Below is a small trained network, with its code and all its weights. Each question gives an input and a class and asks what happens when units are switched off, that is, made to give their printed mean instead of their output.

import numpy as np


def w(rows, s, z=0):
    codes = np.array(rows[::2]) - 128.0
    scale = np.full(codes.shape[1], s)
    scale[-1] = z or s
    return codes * scale


def f(y):
    return np.maximum(y, 0)


def log_softmax(a):
    a = a - a.max(-1, keepdims=True)
    return a - np.log(np.exp(a).sum(-1, keepdims=True))


def net(x, mask):
    res = np.array(x, float).reshape(1, 3) / 4 @ E
    y = f(res @ A[0][:, :-1].T + A[0][:, -1])
    res = res + np.where(mask, y, B[0][:, -1]) @ B[0][:, :-1]
    return log_softmax(res[-1] @ U[:, :-1].T + U[:, -1])


A, B = {}, {}
E = w([
[29,211,122,116,85],'x0',
[197,163,80,166,10],'x1',
[182,220,167,128,188],'x2',
],0.012)
A[0] = w([
[105,36,117,129,90,99],'N1',
[74,52,168,127,193,95],'N2',
[65,59,127,135,75,122],'N3',
[58,123,148,64,182,68],'N4',
[184,82,133,168,145,96],'N5',
[84,69,79,135,111,51],'N6',
[67,202,107,138,79,81],'N7',
[168,206,188,129,160,95],'N8',
[223,46,119,136,144,71],'N9',
[219,68,128,148,150,85],'N10',
[177,175,156,168,175,24],'N11',
[182,160,42,254,31,106],'N12',
[83,181,123,61,105,32],'N13',
[187,152,246,188,143,96],'N14',
[88,108,94,110,110,185],'N15',
[56,111,177,69,195,88],'N16',
[58,184,104,133,118,80],'N17',
[146,228,147,72,153,133],'N18',
[87,84,175,95,183,3],'N19',
[179,83,117,144,155,66],'N20',
[108,88,135,125,114,67],'N21',
],0.0092,0.0034)
B[0] = w([
[88,156,37,175,173,185],'N1',
[150,203,104,83,131,198],'N2',
[116,140,52,192,167,192],'N3',
[168,157,110,85,76,191],'N4',
[23,151,195,106,84,170],'N5',
[71,116,38,178,173,170],'N6',
[39,112,234,106,126,193],'N7',
[73,114,10,192,167,184],'N8',
[19,112,184,101,121,195],'N9',
[4,131,192,125,88,188],'N10',
[73,111,67,136,149,165],'N11',
[173,231,73,23,49,254],'N12',
[2,41,200,138,57,166],'N13',
[15,146,61,140,160,175],'N14',
[166,103,115,175,205,171],'N15',
[196,182,93,43,73,206],'N16',
[22,24,223,146,86,179],'N17',
[93,98,45,199,167,189],'N18',
[173,152,87,48,91,178],'N19',
[13,117,206,136,115,163],'N20',
[85,146,96,122,179,146],'N21',
],0.0058,0.013)
U = w([
[164,186,97,1,76,97],'0',
[41,78,237,140,102,105],'1',
[94,113,18,237,167,83],'2',
[153,113,144,144,123,251],'3',
[212,88,195,140,98,92],'4',
],0.0098,0.011)

Each question gives the input, the list of numbers given to net, and the class t.
The units are the neurons (one row each of A and B). Each row of codes is followed by its name. A weight is (code - 128) times the scale printed after its matrix; where a second scale follows, it is the last column's (A, B and U).
mask holds one flag per neuron, in row order. A switched-off neuron (its flag False) gives its mean, the last column of its row in B, instead of its output. The means were averaged over made-up inputs and are rounded, as every weight is.
A unit's drop is (log p(t) with every unit on - log p(t) with that unit switched off) / (log p(t) with every unit on - log p(t) with every unit switched off).
The circuit of an input: a set's keep is (log p(t) with only the set's units on - log p(t) with every unit switched off) / (log p(t) with every unit on - log p(t) with every unit switched off). Starting from the 12 units with the biggest drops (on a tie, the unit counted first), units are removed one at a time, each time the one whose removal leaves the highest keep (on an exact tie, the one counted first), for as long as the keep stays at least 0.8.
circuit, biggest first: the units of the circuit, biggest drop first
top k neurons: the k neurons with the biggest drops, biggest first
drop of u: that unit's drop, to one decimal
input [6,0,7], class 2: circuit, biggest first : N18
input [0,-4,6], class 2: top 3 neurons : N12, N8, N18
input [3,4,-6], class 2: top 4 neurons : N3, N16, N6, N1
input [-6,5,-5], class 1: top 2 neurons : N9, N10
input [1,-2,0], class 3: top 2 neurons : N12, N19
input [-7,-7,6], class 0: top 3 neurons : N16, N19, N2
input [-4,6,7], class 2: top 3 neurons : N8, N14, N16
input [-7,4,-5], class 1: top 2 neurons : N9, N10
input [1,-2,-2], class 3: top 4 neurons : N12, N8, N18, N14
input [5,-7,-5], class 0: drop of N15 : 0.0
input [0,-5,-5], class 0: drop of N19 : 0.3
input [4,-4,8], class 2: drop of N8 : 0.1
